Each row is followed by its class.
5,-8,-17,-2,5,25,-24,-91,-22,-28,-5,-57,-35,28,-25,-5,4,-33,-16,6,12,68,-31,-3,-24,4,-23,11,35,-23,27,62,8,33,3,-43,32,32,-32,-4,54,-23	j322
-16,18,-19,-1,6,23,35,-66,-11,8,-44,45,-7,6,24,0,26,-50,45,7,24,32,3,27,53,-11,-11,26,66,-41,24,-13,36,53,20,18,-18,25,-16,-16,18,-11	j86
-25,2,3,23,9,10,39,24,21,-26,-27,17,-9,-35,-9,-29,50,44,27,10,-56,-16,-2,-38,3,-15,32,-19,59,-20,34,9,-12,-12,-19,51,-34,14,-25,4,-33,-32	j904
31,-19,-14,3,11,27,-13,-51,-8,-41,-15,-45,-20,-7,-13,-12,2,15,-16,13,-13,10,-34,15,-42,1,-48,6,75,-14,25,47,12,32,-24,-31,27,27,-27,22,3,-62	j626
-15,-4,32,14,6,20,30,9,1,-18,-28,-80,34,-5,-39,-4,18,88,-12,-1,-31,-23,-23,16,-10,32,-4,33,42,-40,-16,16,13,-43,56,0,-6,-27,-62,-23,-6,-46	j473
-15,16,29,27,25,8,30,-18,32,-4,-25,-8,27,-3,-28,12,13,21,-4,4,2,29,-13,-18,13,16,23,26,10,-39,-18,-18,-2,-20,53,2,-23,-32,-38,-9,10,-13	j162
-20,19,-25,7,12,50,32,-63,-30,17,-18,12,21,6,-1,3,21,-49,34,6,27,35,22,17,38,-4,-14,26,75,-34,20,-14,19,47,22,29,11,34,-9,-24,18,-9	j162
1,26,33,4,-8,7,64,-21,14,-44,-30,-49,29,-5,-25,9,9,33,-14,-27,-11,-1,9,-18,7,1,0,25,22,-54,-5,-19,1,-54,46,-9,-46,-32,-36,-13,28,-38	j602
-10,3,22,-15,-5,26,17,-2,10,-27,-24,-69,25,10,-15,10,20,25,-2,-5,-24,-13,-22,21,36,17,5,26,38,-36,-16,1,5,-26,45,-12,-24,-21,-33,11,-21,-22	j473
22,-24,11,-22,11,-1,-49,-59,17,-43,-19,-102,-26,-4,-41,-3,4,11,3,13,-9,51,-20,-49,-5,-1,-4,-9,7,-6,19,71,22,-11,-48,-50,9,20,-11,32,10,-54	j271
0,4,-26,4,-23,59,19,-65,-51,6,-16,-14,13,-18,1,-7,-5,-18,24,6,7,30,-6,28,24,4,-49,11,93,-32,26,-18,15,60,13,24,-11,29,-1,-7,9,-6	j233
8,13,5,20,-4,30,-4,-71,-16,-10,-29,-3,-2,36,-30,33,-27,19,-4,21,-6,29,-22,20,5,-1,13,10,-48,2,-2,48,35,-20,-12,-14,54,-20,-25,0,28,-73	j510
-3,7,22,-2,-21,10,37,-31,19,-35,-31,-64,46,-22,-22,7,4,49,17,-26,-12,20,-21,-14,-6,5,6,14,43,-49,-10,-18,30,-40,64,5,-73,-50,-45,-9,0,-31	j271
-34,16,-30,-11,9,28,51,-59,-40,18,-30,9,17,2,17,-1,33,-5,26,-1,13,0,22,29,21,1,-33,31,71,-30,9,-9,23,53,23,41,-21,24,-2,-38,23,-2	j361
-8,18,40,-18,-14,16,56,-25,9,-26,-31,-58,41,-3,-8,6,19,19,10,-14,-19,1,-25,25,6,9,-14,49,38,-34,-20,-16,3,-33,64,-4,-29,-28,-41,20,-10,-2	j473
6,-1,47,9,-9,9,29,-60,25,-24,-15,-56,33,0,-33,0,3,25,-14,-12,-14,9,-17,16,-9,4,-19,29,41,-69,-13,-12,3,-6,52,2,-59,-27,-56,-4,21,-18	j233
-17,20,37,5,16,-13,25,-71,18,-11,-18,-39,37,7,-24,-5,-5,46,-24,-5,-11,15,1,13,-20,10,-17,41,46,-47,-5,-26,-7,-6,46,1,-59,-15,-47,-1,-3,-7	j233
-1,-15,-23,-9,2,37,39,-60,-35,16,-42,45,12,-23,7,-5,32,-68,39,-14,14,34,27,40,59,13,-32,36,54,-21,37,-19,38,66,34,22,-17,44,-9,-7,34,-8	j370
18,17,12,-16,11,9,9,-33,-1,-38,-7,-86,-39,-5,-38,13,-2,54,-9,8,-17,11,-3,-23,-7,-4,-26,-4,21,-15,14,52,9,-33,-55,-41,18,17,-5,21,35,-82	j602
-15,30,-40,2,5,56,35,-62,-28,13,-14,3,22,-1,-10,9,3,-29,25,-10,8,6,3,10,42,20,-21,29,69,-41,15,4,21,60,23,34,-1,8,-15,-8,32,-13	j510
-17,10,23,12,-13,-1,56,0,8,-20,-29,-41,47,10,-37,-3,10,35,-22,-12,-23,-9,10,2,-4,6,-4,47,38,-40,-7,-7,-11,-27,44,10,-32,-35,-47,-4,6,-46	j602
-11,-7,-20,-37,-12,52,36,-59,-29,6,-30,-34,0,-29,19,0,25,-12,38,-24,12,-9,-3,18,43,12,-22,11,80,-32,11,-7,41,32,29,13,-6,35,-11,4,8,13	j473
-63,-6,46,26,48,-14,48,-7,64,5,-4,107,-4,-1,3,-29,-7,5,35,31,-48,30,6,-30,22,-19,6,-23,-80,-46,19,-36,-10,-81,-30,7,-31,-30,-58,34,10,41	j162
-59,-25,51,21,15,4,23,-22,28,-64,2,10,30,29,-19,-38,30,-32,18,-3,-34,27,-4,-41,15,-35,-6,-22,19,-53,20,-3,-26,-21,-22,-18,-40,-13,-59,41,-15,41	j904
-6,29,24,14,4,-15,40,-9,12,-22,-37,-47,40,16,-21,12,11,41,-9,-1,-1,-5,-3,13,-12,8,-11,41,59,-39,-23,-21,22,-25,43,-1,-38,-28,-37,-7,17,-38	j86
-28,22,25,20,-5,12,60,-38,3,-11,-59,-18,36,-12,-33,4,13,36,14,-10,-14,9,-13,5,21,-4,6,32,11,-33,-18,19,1,-18,56,20,-47,-31,-38,-10,17,-52	j361
-36,-11,34,-23,18,-10,-27,21,48,85,29,63,23,13,33,4,15,4,30,27,-5,-7,47,46,11,-30,16,6,24,-8,-8,2,-61,60,18,71,26,23,11,35,-50,57	j233
14,-30,7,-21,5,-7,-50,-49,20,-20,11,-76,-2,20,-36,13,20,-34,4,14,19,39,-11,-24,-18,-7,-7,30,5,-21,29,29,36,17,-31,-41,50,-3,20,67,11,-81	j370
2,20,-15,-5,4,-9,-27,-40,-6,-30,5,-78,-19,24,-26,14,-20,22,-11,10,0,16,-41,6,-14,-8,-37,5,40,-25,9,21,45,6,-52,-35,15,-11,-22,17,5,-60	j86
-35,1,-32,-4,0,56,6,-60,-32,4,-22,-15,5,-18,23,5,31,-11,20,-4,4,18,15,34,55,19,-37,36,84,-30,21,-11,25,43,45,11,-4,22,8,-14,17,-3	j473
20,-37,-3,-37,15,11,-41,-68,13,-13,-3,-69,-44,16,-32,7,-16,-11,-19,19,6,55,-8,3,-11,-12,-15,-23,18,-28,41,34,13,6,-35,-53,20,40,9,58,12,-49	j233
25,24,16,-5,-1,1,-12,-35,-10,-29,-12,-94,12,10,-64,20,-14,-14,3,4,-5,40,-10,-20,0,-22,7,-17,-9,-24,17,42,26,-18,-47,-34,27,5,-7,22,3,-21	j162
6,22,29,2,-7,19,76,8,-23,-15,-24,-34,38,6,-30,3,-1,43,-4,-12,-1,-14,-15,5,9,13,12,25,37,-47,-15,-15,-1,-29,45,-3,-32,-24,-52,-25,-16,-41	j602
-24,-2,34,26,-8,9,22,-12,13,-14,-25,-17,32,2,-22,7,17,52,-14,-12,-17,7,10,-1,-5,5,21,12,37,-42,-22,2,10,-24,71,-3,-25,-44,-45,-8,19,-52	j904
-32,5,-35,6,-11,59,35,-102,-22,1,-23,50,-27,-17,31,-3,40,-45,34,2,0,31,-4,25,53,5,-32,44,78,-11,12,1,22,67,20,31,1,51,-28,-32,36,29	j322
-6,18,25,-6,3,-7,30,-33,32,-21,-46,-41,45,2,-24,-4,4,81,1,-21,-15,3,-6,-28,-23,20,6,7,21,-35,-29,-5,18,-39,56,-12,-46,-50,-72,-7,7,-17	j271
2,12,24,28,10,1,43,-8,11,-9,-18,2,23,1,-15,-3,10,17,4,-11,19,5,-39,11,-3,9,-2,34,47,-48,-14,-19,7,3,58,8,-37,-19,-58,-29,-4,-33	j86
-6,55,26,30,11,-16,62,-41,6,3,-45,3,41,-6,-17,4,12,41,11,11,-9,15,-6,11,-21,-4,2,36,37,-51,0,-7,8,-15,34,8,-49,-34,-24,22,7,-36	j86
-79,16,12,18,28,4,10,5,28,0,25,-4,6,-8,11,-27,33,91,82,22,-50,20,-12,-8,-52,-32,-69,-28,76,-42,33,41,-32,20,-12,28,-5,-1,-38,20,-53,34	j473
-5,21,40,18,-8,12,43,-18,-3,-28,-12,-65,38,8,-31,4,11,50,-22,-10,-6,-13,-2,2,-5,7,8,41,49,-53,-20,2,-9,-31,48,-2,-41,-33,-30,-11,16,-73	j602
-6,24,18,20,-5,12,42,-39,9,-22,-20,-22,46,-25,-32,-1,25,19,7,-20,-3,-3,-5,12,11,9,-17,48,30,-31,-6,-16,16,-16,49,7,-47,-31,-27,1,10,-44	j370
16,-39,39,-12,-4,-16,-65,-36,34,-68,-35,-78,-32,-11,-34,5,-15,18,-9,-10,-26,7,-13,-7,-4,-16,-18,-26,8,7,1,67,33,-8,-55,-59,36,17,-18,50,49,-26	j626
-15,-9,-35,-9,7,55,38,-69,-25,20,-26,22,6,-21,3,-4,34,-34,36,-18,38,11,9,40,45,4,-25,19,70,-24,22,4,32,56,51,28,-15,31,-20,-25,16,-21	j370
-13,-7,-51,41,-6,82,14,-14,-48,14,7,114,32,33,49,-17,-28,-38,20,-12,37,-2,-12,60,2,-37,-45,-92,25,-12,6,19,-58,40,47,13,-5,-19,-31,-13,-35,47	j626
-23,19,34,12,2,5,48,-40,5,-33,-36,-33,31,2,-22,4,23,40,-11,-13,-18,9,2,6,-3,1,13,23,59,-50,-13,-10,20,-22,53,-17,-51,-36,-52,5,23,-48	j904
-1,35,35,17,12,1,45,-20,-16,-17,-27,-30,34,-9,-15,1,8,49,-22,-12,-15,11,-6,-20,-14,25,10,25,38,-35,-20,-16,-2,-19,59,0,-41,-37,-46,-20,14,-30	j904
-10,2,-17,-2,15,31,25,-91,-32,2,-20,22,-7,-18,15,-8,39,-41,51,-9,39,25,-2,10,33,10,-41,24,69,-14,19,2,32,74,18,20,-26,39,-9,-28,23,-3	j370
-71,-8,26,41,45,-6,5,-92,22,-2,49,87,3,23,26,22,-7,-37,57,3,33,54,6,-19,4,-15,-28,4,-5,-32,15,-38,-15,11,-18,8,-53,-18,22,46,46,15	j510
-50,16,27,44,33,-7,-3,21,49,9,22,72,-24,-42,-3,6,12,-4,87,10,-22,53,1,-44,32,-38,25,-42,-31,-65,44,23,-18,-5,-23,-2,-11,-4,-21,18,11,32	j322
23,-37,-18,-13,-6,11,-50,-46,31,-42,-24,-77,-26,8,-28,0,10,48,-6,-4,-24,34,-38,-44,-40,3,-3,-33,26,-24,21,40,36,4,-32,-36,7,-12,-28,44,18,-70	j271
-78,53,8,1,16,12,-21,5,36,-46,22,16,10,15,17,-14,-17,-48,65,7,-10,82,-55,-51,44,-23,-6,-2,42,-34,29,-29,-59,32,16,5,-42,-23,6,63,-33,33	j510
-17,-14,4,-24,2,-20,-46,-65,7,-37,-10,-99,-11,10,-43,12,-6,-10,-29,-12,-7,30,15,-30,-2,-12,-3,-9,27,-24,19,35,45,2,-53,-72,13,-4,-6,78,38,-52	j904
31,-17,4,-18,31,10,-11,-56,-4,-23,-11,-61,-22,0,-18,17,6,-27,-21,16,-6,59,-26,3,5,3,-10,31,-13,-19,42,16,25,-6,-8,-19,3,13,-6,31,3,-81	j370
-78,40,-21,1,-4,-43,-51,46,4,18,-19,-3,63,34,-15,-16,-51,-14,26,-26,-2,-2,33,-4,9,-14,30,-25,22,-28,17,-20,9,36,8,-10,-1,-21,-19,66,12,-3	j510
7,14,-8,-21,-9,25,-25,-102,-26,-36,-25,-59,-58,4,-7,8,7,-7,4,32,-8,65,-53,-26,0,3,10,6,24,-8,23,51,33,24,-35,-41,34,27,10,28,26,-14	j322
22,0,-17,4,22,-13,-16,-32,-9,-19,-27,-44,-26,24,-42,3,-3,1,-18,25,-22,10,-7,-5,3,4,-7,-4,8,-22,39,37,39,-2,-79,-22,15,15,-8,19,26,-64	j86
9,-25,5,-13,14,9,-28,-58,12,-8,4,-66,-14,44,-37,6,-11,24,2,15,-14,14,11,12,-30,-12,-43,-27,38,-29,18,39,6,10,-54,-17,23,24,-23,39,40,-53	j233
22,18,-39,52,13,20,-21,22,-29,19,61,18,41,38,-14,-33,0,8,32,12,25,-45,17,-10,-92,-13,-42,-64,64,-34,28,69,-69,47,-18,30,30,-23,18,-24,-15,-23	j626
1,27,-29,-13,9,37,45,-68,-19,11,-27,11,9,2,5,-6,27,-46,22,2,9,9,26,11,36,7,-20,23,64,-38,13,-18,33,40,11,21,-8,38,-20,-31,20,12	j162
5,-17,23,-22,31,-24,-32,-81,14,-56,-23,-50,-20,30,-3,1,3,13,9,24,-14,7,-4,-18,-23,6,-34,30,52,-1,10,18,41,19,-71,-40,41,25,-24,31,17,-42	j626
-7,3,26,21,-7,-7,12,-30,28,-24,-23,-39,59,4,-39,-6,24,63,-7,-3,-40,14,10,-7,-27,22,-3,43,46,-48,-7,-4,9,-19,45,-2,-51,-47,-37,3,3,-47	j271
-24,20,57,-15,11,-20,9,66,15,25,30,19,-16,-25,-2,-21,-22,38,81,28,-18,19,-14,-74,-27,-2,10,-86,-36,-39,-1,-6,-3,-48,-41,22,8,-34,28,11,42,102	j162
-23,27,-7,-3,5,26,39,-63,-20,-8,-31,24,1,-8,35,0,28,-37,49,1,36,37,-1,20,35,-16,-32,23,92,-36,17,-27,30,47,31,16,-23,35,-1,-18,17,18	j86
-14,14,43,11,-3,-2,53,-18,10,-43,-29,-67,26,9,-33,23,16,56,-5,-14,-16,7,0,-6,4,4,9,35,45,-53,-8,-7,9,-35,52,9,-53,-40,-37,-40,19,-43	j602
-62,28,-36,-16,70,-6,-43,-29,17,33,17,-10,-15,-6,12,3,-16,14,54,-10,-14,54,-10,-40,37,13,-8,-24,59,-55,51,-3,-10,77,-29,44,-57,-31,-27,8,23,6	j271
31,-29,11,-19,-16,7,-31,-79,-20,-14,-12,-77,-11,36,-52,8,-33,-3,2,-8,14,12,3,9,-12,-9,-27,-29,10,-1,6,45,28,6,-51,-30,36,31,-18,20,47,-47	j233
-9,10,-31,-4,-2,44,39,-75,-40,4,-24,18,17,-18,12,-6,41,-39,33,-9,22,11,-1,38,33,2,-36,34,74,-19,27,-16,38,66,24,32,-23,23,-7,-20,5,-1	j370
-30,3,-27,-3,-17,63,21,-77,-14,-3,-19,31,1,4,1,-1,1,-45,39,-16,21,23,-8,21,61,7,-8,10,54,-46,10,7,35,49,55,9,-15,13,-16,-24,32,-6	j510
-67,37,-1,50,16,15,-2,15,59,21,23,57,0,-19,43,33,3,81,69,42,-27,44,38,-25,13,-60,-39,-31,-3,-23,11,28,-37,-46,31,60,4,-28,20,-10,-70,-11	j86
-42,47,42,-17,17,12,19,-22,1,38,26,34,26,-12,31,-20,-30,-24,85,19,0,78,27,3,-9,-61,-48,-28,39,-3,32,6,-105,13,6,56,-12,45,31,76,-19,49	j233
-27,24,33,1,10,-4,53,-11,8,-31,-34,-34,21,22,-19,11,5,31,-2,-6,-14,26,14,13,14,4,-10,42,49,-28,-4,-13,-21,-30,51,0,-50,-15,-36,-10,26,-56	j602
-2,33,26,9,6,-6,13,-11,11,-19,-36,-34,52,-5,-18,-17,12,61,-16,-5,-7,17,-14,-5,-27,16,28,15,30,-48,-13,-7,0,-21,76,-21,-63,-47,-42,-15,-16,-11	j271
4,-9,-33,-1,4,58,16,-78,-19,-4,-30,28,2,-18,31,4,14,-34,10,-19,29,-2,9,43,25,-5,-26,6,83,-21,17,5,17,57,39,20,3,20,-10,-25,25,1	j626
0,2,22,-3,-1,19,-13,-35,-32,-41,-7,-58,-23,19,-23,15,-14,26,1,19,-1,68,-32,-20,-2,-2,-36,6,20,-6,14,31,3,4,-34,-52,42,3,-4,14,19,-43	j602
-3,2,16,16,-5,7,20,-30,30,-23,-16,-32,41,-8,-42,-22,19,58,6,-11,-17,-1,-24,-35,-20,27,5,28,45,-33,-12,4,-6,-18,34,4,-47,-42,-45,1,-5,-43	j271
-30,-1,-42,-10,2,51,48,-84,-29,4,-38,15,-6,-13,25,-2,31,-49,14,-7,13,18,-3,16,44,13,1,47,81,-27,23,-28,39,51,28,34,0,45,-35,-21,35,19	j322
38,-1,6,-4,-2,-1,-38,-26,-26,-12,22,-72,-19,33,-44,-1,8,8,-10,23,3,-13,-8,15,-28,-18,-8,-26,-25,-52,6,87,31,-3,-58,-59,26,3,14,-4,26,-89	j361
19,-12,-4,15,10,8,-29,-24,-8,-16,-19,-86,5,17,-49,0,-8,12,-14,7,-12,3,-5,-46,-16,10,1,-10,6,-27,9,26,44,-4,-52,-11,54,12,-36,7,38,-59	j162
-1,16,-4,29,7,21,32,30,79,19,21,67,-48,-31,0,14,2,55,98,7,-1,-3,-38,-42,24,-43,33,-53,-28,-58,21,38,-3,-55,21,55,-4,-35,-40,-46,-52,-101	j86
-42,13,-39,3,8,54,21,-79,-11,7,-11,28,9,7,1,2,5,-42,16,-5,15,22,14,33,59,15,-21,39,66,-39,17,0,18,52,47,18,-18,17,-13,-16,34,-21	j510
31,-21,4,-11,13,9,-32,-59,-16,-38,-32,-70,-22,-19,-27,-4,-20,-2,-10,-3,16,9,-32,-15,-24,-7,6,-21,31,-8,29,56,29,10,-42,-40,33,20,-3,36,24,-50	j626
-53,0,-24,4,9,43,24,-85,-17,16,-23,37,-3,-6,26,10,39,0,40,-12,17,22,0,30,41,-10,-29,26,70,-42,8,-2,26,81,37,41,-19,15,-14,-41,20,-5	j361
-11,7,35,25,10,11,16,-45,22,-40,-37,-69,38,19,-23,18,-8,29,-13,-10,-16,26,-17,0,10,-10,-5,18,30,-42,-4,-17,-11,-20,45,26,-47,-28,-65,-16,4,-29	j233
-9,1,34,15,-14,20,32,-31,24,-20,-18,-65,33,-9,-22,11,40,69,4,-8,-26,-36,-16,21,-15,-1,2,15,33,-55,-21,26,18,-37,45,1,-32,-43,-32,9,-10,-30	j473
-29,-6,-23,-1,-3,50,42,-53,-34,27,-25,42,2,-13,19,-7,26,-10,41,-14,19,5,3,29,33,-3,-27,4,58,-40,6,1,19,61,37,42,-17,24,-11,-34,38,-8	j361
